Here is a tiny trained network, its code and every weight. The questions are about switching its units off for an input and a class, where a switched-off unit gives its printed mean instead of its output.

import numpy as np


def w(rows, s, z=0):
    codes = np.array(rows[::2]) - 128.0
    scale = np.full(codes.shape[1], s)
    scale[-1] = z or s
    return codes * scale


def norm(h):
    return h / np.sqrt((h * h).mean(-1, keepdims=True) + 1e-5)


def f(y):
    return y / 2 * (1 + np.tanh(0.7978845608 * (y + 0.044715 * y**3)))


def log_softmax(a):
    a = a - a.max(-1, keepdims=True)
    return a - np.log(np.exp(a).sum(-1, keepdims=True))


def net(x, mask):
    res = np.array(x, float).reshape(1, 4) / 4 @ E
    u = 0
    for l in range(3):
        y = f(norm(res) @ A[l][:, :-1].T + A[l][:, -1])
        res = res + np.where(mask[u : u + 12], y, B[l][:, -1]) @ B[l][:, :-1]
        u += 12
    return log_softmax(norm(res)[-1] @ U[:, :-1].T + U[:, -1])


A, B = {}, {}
E = w([
[137,134,136,204,174,200,100,129,181,171,132],'x0',
[106,149,157,143,159,133,164,87,195,110,69],'x1',
[105,111,104,153,139,118,84,2,102,107,163],'x2',
[149,169,128,158,52,167,148,119,98,82,160],'x3',
],0.0088)
A[0] = w([
[118,136,89,117,169,94,149,111,106,71,146,83],'L0N1',
[144,133,161,151,128,121,175,201,134,107,110,200],'L0N2',
[133,120,207,155,220,92,136,179,225,254,102,4],'L0N3',
[144,150,169,110,180,144,65,128,92,131,102,95],'L0N4',
[157,139,123,166,169,164,202,117,151,85,121,115],'L0N5',
[178,91,146,113,112,191,127,164,151,139,68,48],'L0N6',
[116,171,140,36,171,101,67,102,57,92,171,88],'L0N7',
[148,216,228,109,177,188,125,149,167,96,116,25],'L0N8',
[122,118,132,114,221,116,128,185,159,220,118,100],'L0N9',
[191,162,99,184,154,155,144,136,101,126,161,89],'L0N10',
[113,183,211,158,151,127,180,89,188,118,110,89],'L0N11',
[85,124,99,105,113,138,100,135,47,77,78,49],'L0N12',
],0.0064,0.0026)
B[0] = w([
[81,101,130,163,63,84,134,176,155,137,104,142],'L0N1',
[177,179,108,152,152,120,102,140,121,87,131,207],'L0N2',
[94,2,163,68,149,108,117,152,78,43,151,253],'L0N3',
[95,127,81,83,228,60,155,121,141,120,125,129],'L0N4',
[118,134,19,112,110,151,158,119,136,173,97,160],'L0N5',
[188,144,90,150,143,118,140,158,145,103,93,158],'L0N6',
[187,188,103,131,128,91,185,118,140,85,94,188],'L0N7',
[154,151,84,127,102,128,171,133,117,81,112,176],'L0N8',
[122,64,130,143,186,136,68,78,153,141,82,225],'L0N9',
[106,90,187,117,169,159,92,146,111,173,150,145],'L0N10',
[121,159,92,147,118,137,206,126,89,102,60,191],'L0N11',
[207,86,161,160,106,107,162,171,153,146,138,147],'L0N12',
],0.0069,0.0059)
A[1] = w([
[81,81,112,159,63,111,96,13,132,179,125,33],'L1N1',
[126,122,78,118,161,79,107,73,199,126,119,62],'L1N2',
[84,89,130,97,192,159,167,90,141,98,75,167],'L1N3',
[142,160,108,155,191,42,33,91,122,224,144,127],'L1N4',
[198,139,146,132,154,88,160,248,115,104,81,214],'L1N5',
[120,52,181,77,156,95,129,125,102,255,72,52],'L1N6',
[146,100,109,142,184,178,108,89,109,105,224,13],'L1N7',
[179,181,109,115,30,59,186,146,142,73,193,84],'L1N8',
[99,37,153,131,193,82,126,90,180,175,98,201],'L1N9',
[148,139,76,104,198,49,125,125,205,122,76,172],'L1N10',
[169,29,159,170,189,174,100,152,175,199,114,6],'L1N11',
[166,81,130,98,21,107,134,74,89,107,196,159],'L1N12',
],0.0068,0.0012)
B[1] = w([
[79,103,142,221,100,94,157,218,44,101,92,168],'L1N1',
[178,127,137,150,78,144,113,175,145,111,162,160],'L1N2',
[126,99,135,184,110,137,100,181,136,72,159,208],'L1N3',
[172,116,69,168,75,156,149,160,119,215,118,164],'L1N4',
[44,97,144,218,106,89,62,100,113,173,138,255],'L1N5',
[86,234,164,44,166,183,97,114,223,118,82,181],'L1N6',
[164,54,147,46,2,78,59,83,177,153,150,154],'L1N7',
[158,87,163,48,169,107,168,66,87,69,199,237],'L1N8',
[148,201,129,119,108,224,95,218,118,68,144,217],'L1N9',
[98,156,133,183,22,220,125,59,139,142,142,212],'L1N10',
[117,199,23,56,177,6,86,70,186,92,161,187],'L1N11',
[133,39,178,118,152,87,169,80,174,104,120,202],'L1N12',
],0.0062,0.0073)
A[2] = w([
[87,161,88,241,160,154,214,77,114,116,21,29],'L2N1',
[193,119,108,131,40,173,145,107,90,96,139,124],'L2N2',
[132,206,122,154,116,114,112,141,96,167,221,101],'L2N3',
[110,104,227,80,40,175,155,88,163,67,170,127],'L2N4',
[203,253,74,95,188,170,228,128,142,146,123,46],'L2N5',
[173,180,86,203,127,168,121,177,137,238,145,150],'L2N6',
[105,178,88,170,57,153,138,119,187,46,70,144],'L2N7',
[129,205,131,90,133,125,192,85,108,70,45,8],'L2N8',
[46,103,139,196,135,74,97,181,84,220,74,97],'L2N9',
[168,94,200,138,140,187,102,96,133,154,187,181],'L2N10',
[43,229,135,68,130,33,133,151,107,235,103,36],'L2N11',
[120,89,102,205,117,141,77,220,51,99,125,57],'L2N12',
],0.0066,0.0016)
B[2] = w([
[81,107,102,106,159,158,201,176,168,122,35,227],'L2N1',
[142,159,145,113,201,97,60,105,160,162,132,201],'L2N2',
[94,122,209,55,117,136,210,115,34,249,129,139],'L2N3',
[148,73,52,152,121,142,45,132,157,154,151,226],'L2N4',
[223,179,133,2,126,123,94,13,100,173,245,138],'L2N5',
[119,106,140,48,77,35,73,107,86,79,163,159],'L2N6',
[170,79,62,209,145,138,220,144,118,219,84,253],'L2N7',
[151,167,74,55,125,152,83,120,141,228,152,164],'L2N8',
[232,163,85,102,126,151,104,69,177,148,97,153],'L2N9',
[97,212,53,127,143,122,188,187,150,204,25,152],'L2N10',
[203,77,128,237,79,145,178,52,163,215,119,138],'L2N11',
[79,164,164,154,123,162,150,114,164,168,123,205],'L2N12',
],0.0065,0.0061)
U = w([
[193,199,64,63,159,165,221,84,102,158,93,113],'0',
[89,145,85,60,205,138,43,180,168,43,127,140],'1',
[168,195,196,141,147,122,111,97,156,115,79,99],'2',
[179,63,168,89,107,28,161,66,45,19,195,144],'3',
[100,99,72,244,130,168,186,172,147,112,50,133],'4',
[187,120,76,138,56,96,61,81,118,219,167,139],'5',
[140,206,238,115,180,141,190,91,144,58,161,6],'6',
[107,197,253,93,120,111,158,165,25,175,160,126],'7',
],0.013,0.016)

Each question gives the input, the list of numbers given to net, and the class t.
The units are the neurons (one row each of A and B). Each row of codes is followed by its name. A weight is (code - 128) times the scale printed after its matrix; where a second scale follows, it is the last column's (A, B and U).
mask holds one flag per neuron, layer by layer. A switched-off neuron (its flag False) gives its mean, the last column of its row in B, instead of its output. The means were averaged over made-up inputs and are rounded, as every weight is.
A unit's drop is (log p(t) with every unit on - log p(t) with that unit switched off) / (log p(t) with every unit on - log p(t) with every unit switched off).
The circuit of an input: a set's keep is (log p(t) with only the set's units on - log p(t) with every unit switched off) / (log p(t) with every unit on - log p(t) with every unit switched off). Starting from the 12 units with the biggest drops (on a tie, the unit counted first), units are removed one at a time, each time the one whose removal leaves the highest keep (on an exact tie, the one counted first), for as long as the keep stays at least 0.8.
units of the circuit, in order: the units of the circuit, biggest drop first
top k neurons: the k neurons with the biggest drops, biggest first
k most important neurons of layer l: the k neurons of layer l with the biggest drops, biggest first
input [-4,0,-6,5], class 3: units of the circuit, in order : [L1N8]
input [6,-7,-3,0], class 1: top 2 neurons : [L0N9, L2N7]
input [-5,3,-2,-1], class 5: top 3 neurons : [L0N3, L2N4, L1N10]
input [-4,-1,-6,5], class 3: top 2 neurons : [L1N8, L1N9]
input [2,0,-2,6], class 7: 2 most important neurons of layer 1 : [L1N12, L1N10]
input [1,-8,-8,1], class 5: units of the circuit, in order : [L1N5, L2N9]
input [2,2,-3,3], class 0: top 4 neurons : [L0N8, L0N5, L2N5, L0N9]
input [0,1,-8,5], class 7: top 2 neurons : [L1N5, L0N9]
input [4,-1,-3,8], class 7: 2 most important neurons of layer 0 : [L0N3, L0N10]
input [-2,2,-6,4], class 0: top 2 neurons : [L0N3, L0N8]
input [3,-5,-4,0], class 5: 4 most important neurons of layer 1 : [L1N5, L1N8, L1N3, L1N12]
input [8,-7,-2,7], class 7: units of the circuit, in order : [L2N3, L0N9, L0N10]
input [7,1,7,1], class 5: top 2 neurons : [L1N7, L2N6]
input [3,-1,1,7], class 5: units of the circuit, in order : [L1N7]
input [-5,6,-1,7], class 0: top 2 neurons : [L0N3, L2N8]
input [8,2,4,-2], class 1: top 4 neurons : [L1N11, L0N3, L0N7, L1N7]
input [0,-5,5,1], class 3: top 2 neurons : [L0N7, L0N9]
input [3,6,-4,-7], class 1: top 2 neurons : [L0N3, L0N9]
input [-3,-8,-5,-7], class 5: top 2 neurons : [L2N11, L1N5]
input [7,-6,-5,5], class 7: top neuron : [L2N3]
input [-4,8,1,2], class 0: 2 most important neurons of layer 0 : [L0N3, L0N9]
input [0,3,8,7], class 4: 4 most important neurons of layer 0 : [L0N3, L0N2, L0N8, L0N1]
input [-4,-3,-7,4], class 7: 3 most important neurons of layer 1 : [L1N5, L1N11, L1N7]
input [8,0,0,8], class 5: 2 most important neurons of layer 0 : [L0N10, L0N7]
input [-2,-3,-4,7], class 3: 4 most important neurons of layer 1 : [L1N8, L1N12, L1N10, L1N9]
